Below are the code and all the weights of a small trained network. Each question names an input and a class and asks about switching units off, where a switched-off unit gives its printed mean instead of its output.

import numpy as np


def w(rows, s, z=0):
    codes = np.array(rows[::2]) - 128.0
    scale = np.full(codes.shape[1], s)
    scale[-1] = z or s
    return codes * scale


def f(y):
    return y / 2 * (1 + np.tanh(0.7978845608 * (y + 0.044715 * y**3)))


def log_softmax(a):
    a = a - a.max(-1, keepdims=True)
    return a - np.log(np.exp(a).sum(-1, keepdims=True))


def net(x, mask):
    res = np.array(x, float).reshape(1, 3) / 4 @ E
    y = f(res @ A[0][:, :-1].T + A[0][:, -1])
    res = res + np.where(mask, y, B[0][:, -1]) @ B[0][:, :-1]
    return log_softmax(res[-1] @ U[:, :-1].T + U[:, -1])


A, B = {}, {}
E = w([
[187,59,170,125,114,87,169,184,49,169],'x0',
[130,56,169,156,191,94,45,78,174,248],'x1',
[129,126,113,173,117,174,202,165,205,185],'x2',
],0.012)
A[0] = w([
[122,148,163,135,100,152,46,77,149,104,155],'N1',
[128,134,133,117,150,125,50,71,160,122,187],'N2',
[118,168,139,121,132,125,173,107,148,63,165],'N3',
[131,102,136,114,134,103,26,97,121,145,88],'N4',
[144,86,151,123,136,131,210,158,180,223,193],'N5',
[124,129,125,122,144,133,74,68,127,149,254],'N6',
[134,62,142,139,134,96,7,104,99,206,135],'N7',
[125,98,111,144,116,135,164,152,134,188,161],'N8',
[119,118,133,133,141,128,109,94,162,163,155],'N9',
[139,83,139,116,136,103,105,120,28,158,188],'N10',
[81,168,99,136,128,140,38,43,210,111,140],'N11',
[139,94,141,155,129,121,178,152,153,175,109],'N12',
[112,168,129,134,136,144,93,93,228,125,133],'N13',
],0.012,0.0047)
B[0] = w([
[135,137,104,107,179,88,91,155,151,129,172],'N1',
[94,70,157,201,186,75,63,166,105,121,188],'N2',
[112,168,67,91,114,154,146,90,57,122,185],'N3',
[181,122,182,87,132,165,75,48,72,169,196],'N4',
[143,143,74,181,155,104,202,202,134,227,200],'N5',
[83,105,155,116,101,76,56,121,81,211,188],'N6',
[141,56,191,142,82,194,107,60,6,201,250],'N7',
[138,98,76,152,109,121,144,178,142,165,165],'N8',
[156,108,134,96,120,100,52,200,107,86,167],'N9',
[168,69,197,128,122,91,158,194,163,50,211],'N10',
[148,150,109,111,224,124,125,60,245,163,213],'N11',
[170,187,123,121,187,145,178,191,130,190,166],'N12',
[93,135,200,140,76,148,172,56,254,141,184],'N13',
],0.016,0.02)
U = w([
[172,119,172,206,156,153,46,131,137,167,5],'0',
[88,181,43,98,22,193,155,131,36,35,184],'1',
[164,34,210,148,111,109,61,75,65,173,163],'2',
[120,169,65,64,189,102,69,80,100,58,54],'3',
[80,118,135,153,185,85,32,45,208,160,148],'4',
[102,149,102,95,110,204,145,21,163,123,38],'5',
[157,89,91,203,95,132,207,205,124,205,204],'6',
[196,78,191,95,46,88,159,192,77,2,195],'7',
],0.0077,0.0028)

Each question gives the input, the list of numbers given to net, and the class t.
The units are the neurons (one row each of A and B). Each row of codes is followed by its name. A weight is (code - 128) times the scale printed after its matrix; where a second scale follows, it is the last column's (A, B and U).
mask holds one flag per neuron, in row order. A switched-off neuron (its flag False) gives its mean, the last column of its row in B, instead of its output. The means were averaged over made-up inputs and are rounded, as every weight is.
A unit's drop is (log p(t) with every unit on - log p(t) with that unit switched off) / (log p(t) with every unit on - log p(t) with every unit switched off).
The circuit of an input: a set's keep is (log p(t) with only the set's units on - log p(t) with every unit switched off) / (log p(t) with every unit on - log p(t) with every unit switched off). Starting from the 12 units with the biggest drops (on a tie, the unit counted first), units are removed one at a time, each time the one whose removal leaves the highest keep (on an exact tie, the one counted first), for as long as the keep stays at least 0.8.
circuit, biggest first: the units of the circuit, biggest drop first
top k neurons: the k neurons with the biggest drops, biggest first
drop when u is switched off: that unit's drop, to one decimal
input [-8,8,-3], class 4: circuit, biggest first -> (N11)
input [8,1,-2], class 6: circuit, biggest first -> (N5; N4; N6)
input [-8,-8,-4], class 5: circuit, biggest first -> (N3; N11)
input [-8,-7,-2], class 5: circuit, biggest first -> (N3; N13)
input [-5,8,5], class 4: top 2 neurons -> (N11; N13)
input [-2,3,4], class 6: top 2 neurons -> (N5; N4)
input [-4,2,-6], class 4: top 2 neurons -> (N11; N1)
input [-6,-8,-3], class 3: top 2 neurons -> (N7; N11)
input [-7,-8,-5], class 3: top 2 neurons -> (N7; N3)
input [-5,-3,3], class 5: drop when N2 is switched off -> 0.1
input [-6,-8,8], class 5: drop when N13 is switched off -> 0.5
input [2,-1,-3], class 7: drop when N7 is switched off -> 0.2
